In the rows, 128 means zero.
[120 124 141 132 130 105 121 130 116 143 136 146 113 143 135 128 132  90
 115 110 138 150 118 134 120 143 126 123 127 104  99 141 140 153 125 138
 132 117 102 118 127 102 133  92 132 131 144 143 122 142 112 133 141 104
 127 122 131 161 131 148 123 171 125 113 135 137 113 154 145 143 109 111
 121 150 140 131 117 163 126 132 104 134 140 102 102 119 130 133  98 139
 111 138  74  99 129 127 117 127 107 124 173 126 126 136 136 118 159 143
  76 150 158 127 123 110 113] : barar
[119 140 128 128 125 120 112 138 112 164 130 133 138 137 135 129 129 105
 110 134 122 129 140 131 115 145 121 115 137 131 109 134 134 199 115 133
 122 106 107 132 123 127 138 137 139 123 142 124 135 135 116 121 132  92
 129 135 138 127 149 129 136 122 112 143 122 128 132 165 144 125 115 117
 102 126 140 149 128 135 132 138 131 107  71 141 141 149  87 120 126 134
 124 121 118 107 116 121 118 102 110 138 127 132 132 151 121 107 144 132
  88 129 125 119 135 115  92] : Kap
[124 154 118 138 140 112 125 141 125 141 135 158 124 140 120 133 135 110
 121 121 101 135 104 152 118 133 130 112 141 125 118 113 122 145 124 132
 123 132 125 147 123 133 132 139 128 133 143 124 140 132 140 122 125  83
 120 119 132 133 140 134 131 135 103 143 120 135 128 164 131 115 115 113
 112 120 138 132 132 154 136 123 131 116 137 125 125 131  96 127 115 138
 118 106 117  99 128 132 136 115 114 134 139 129 129 112 129 113 127 135
 107 126 140 108 148 117 113] : Kap
[123 121 133 127 112 131 124 135 127 143 127 131 129 120 134 142 132 121
 129 114 127 132 114 129 130 109 128 118 117 116 127 130 109 140 101 136
 125 103 118 124 137 132 129 106 145 113 119 137 126 127 118 156 129 112
 135 118 130 133 114 127 123 142 124 125 152 130 108 141 135 126 112 119
 117 136 116 127 125 112 120 119 120 133 146 137 133 109 113 147 127 134
 115 127 123 125 140 126 114 135 131 125 118 143 107 105 125 133 146 118
 101 124 137 128 133 107 135] : barar
[110 150 117 184 133  81  98 148 121 151 118 151 131 144 119 150 142  84
 104 116  94 157 125 133 120 142 149 105 141 130 113 124 120 170 101 154
 111 128 117 148 115 113 150 139 134 145 152 122 122 139 138 109 124  58
 110 115 131 139 152 128 140 140 125 152 123 120 134 184 144 102  93 115
 104 113 148 155 138 161 146 132 134  75 120 116 117 159 101 124 103 148
 116 106 106  99 126 126 132 137 114 126 152  98 160  92 142 115 129 154
 105  99 156 105 173 102  89] : Kap
[130 151 147 137 159 104 116 131 116 154 145 188 120 160 141 136 130  85
 115 124 137 150 103 150 106 151 146  91 148  91  87 145 146 177 142 141
 110 120  97 127 121 112 118  90 108 134 162 134 144 132 111 121 143  88
 138 146 142 170 153 150 113 178  88 125 135 142 113 178 149 134  99  97
 117 147 156 146 110 199 136 127 102 121 123 106 117 122 127 119 104 135
 115 137  97 114 112 122 136 125  99 121 193 126 146 156 137 101 105 131
  77 159 136 122 126 119  94] : barar
[125 160 139 142 145 108 118 131 112 137 133 195 125 149 125 136 150 101
 123 113 141 159  92 144 106 136 135 113 143  93 104 144 150 138 157 144
 114 143 108 125 122 108 123 121 127 149 162 132 141 130 126 118 133  96
  94 126 136 160 147 155 119 191  99 136 125 127 129 155 136 128 106 118
 128 131 157 124 112 173 140 121 121 115 132  98 115 141 123 129 103 146
 116 120 110 108 111 120 161 135 106 129 163 123 130 140 142 110 131 132
 101 150 129 105 128 142 124] : barar
[126 149 137 122 128 113 113 134 115 148 129 148 129 136 139 133 155 100
 121 111 138 151 135 122 114 120 132 120 120 115 111 139 124 153 135 142
 133 125 105 128 127 111 130 112 139 127 144 129 151 135 110 147 132 105
 134 118 128 145 124 135 142 167 124 142 139 139 131 140 140 129 102 110
 119 141 136 119 142 138 132 135 117 120 125 104 130 126 121 123 115 138
 116 110 119 109 126 115 131 154 123 118 143 127 121 136 131 126 148 130
  97 159 133 114 113 115 140] : barar
[123 185 132 129 132 110 112 162 120 154 144 154 132 145 144 133 144  78
 118 114 129 152  95 135 104 129 146 103 113 107 100 130 130 148 130 139
 135 154 133 133 113 127 120 107 154 107 152 117 160 129 127 137 140  85
 147 122 139 162 119 142 128 185  96 123 118 130 121 143 145 128  94 104
 110 141 145 123 128 163 135 125 109 131 131 119 136 100  78 125 117 145
 108 109 114 109 130 128 147 143 121 119 148 126 113 120 126 120 147 130
  85 145 138 114 131 103 117] : Kap
[132 116 130 136 139 124 125 143 126 137 136 167 122 141 113 128 135 118
 118 130 127 150  81 153 117 142 126 112 133 100 113 136 132 123 140 130
 129 136 119 129 126 128 136 103 126 125 142 125 116 123 129 111 131  95
 129 138 136 139 137 158 117 151 104 125 120 123 115 149 136 133 129 114
 120 137 133 114 106 166 124 110 134 160 152 111 113 130 127 126 116 138
 135 114 115 113 126 117 128 113 103 138 164 108 116 113 150 112 134 125
  95 133 139 132 137 110 110] : barar
[146 244 131 103 160 131 109 111 112 162 145 245 140 174 155 150 151  95
 129 122 184 170 123 117  92 133 143 106 146  78  95 163 197 190 222 185
  90 141  99 133 115 112  79  95 123 146 180 137 217 145 119 139 170 131
 139 127 156 178 154 137 120 248  92 148 115 142 166 168 148 147  80  98
 121 138 208 117 106 191 162 143  98  65 134  93 163 134  98 114  95 136
 106 129  88 100  72 106 194 145 134 120 199 152 139 200 139 101 132 120
  96 225  76  90  81 177 128] : barar
[131 124 136 124 133 127 113 138 119 139 137 154 119 140 125 134 127 111
 128 117 133 131 100 153 126 158 131 114 142  97 113 140 138 163 135 131
 117 106  95 137 128 121 126  95 118 126 140 148  89 120 122 114 153  99
 128 142 136 145 152 156 117 142 104 129 130 130 106 160 131 139 130 122
 124 137 130 152  91 156 115 116 120 143 142 115 119 149 127 123 118 136
 131 134 116 117 113 127  96 108  94 132 147 129 128 133 145 102 144 140
  95 140 139 140 130 122 109] : barar
[116 215 134 145 111  77 126 124 107 136 130 118 148 141 145 115 155  81
 108 106 114 156 176  96 110 103 147 137 115 154 103 120 130 121 128 128
 147 147 136 134 130 107 145 158 140 124 147 106 167 140 129 135 135 124
 131 104 115 143 108 112 149 126 157 125 133 128 151 134 143 111 111 128
 122 129 124 138 161 128 140 152 120  64  95 108 136 118  71 128 134 140
 101 111 146 107 133 116 148 201 134 111 145 102 134 140 128 158 125 150
 125 140 143  96 146 116 143] : Kap
[130 103 139 114 125 124 126 135 114 145 134 131 144 154 115 121 126 136
 106 119 120 122  99 148 133 161 125 116 133 116 114 121 132 161 121 107
 128 104  89 123 142 114 150 106 112 103 135 134  82 126 117 117 118  94
 136 141 130 120 141 159 128 102 124 133 129 139 102 164 133 144 144 139
 119 136 111 129  96 140 113 121 129 157 133 126 121 160  94 137 111 135
 134 127 130 109 131 128  99 105  96 118 125 122 115 136 146 132 140  98
  91 146 143 139 126  95 106] : barar
[121 187 126 115 123 114  92 142 121 158 127 140 141 137 143 134 131  81
 117 116 137 140 155 107 107 133 133 113 120 149 115 121 139 185 130 142
 128 131 120 154 120 133 121 153 153 126 146 120 179 133 131 142 116  92
 150 104 139 135 138 120 140 151 105 146 133 135 154 150 128 115  87 125
  91 116 133 135 135 115 140 143 124  89 110 133 176 126  35 110 129 139
 109 105 119 105 123 124 146 126 136 136 113 135 135 137 121 134 128 125
  92 153 109 105 140 107 114] : Kap
[116  93 127 137  96 108 115 140 119 147 102  78 128 105 103 114 123 110
 108 121  87  99 152 131 137 146 117 124 110 168 127 104  84 193  59 105
 142 102  94 135 137 123 183 169 143  83 114 132  85 130 133 113  96  75
 117 115 122  98 146 122 148  50 163 157 133 120 123 168 138 117 130 152
  86 117  95 145 144  78 115 131 155 108 129 143 122 181  97 121 126 128
 139 114 137 116 142 135  72 115  96 126  92 126 137  86 132 150 140 138
 123  65 158 115 163  81 105] : Kap
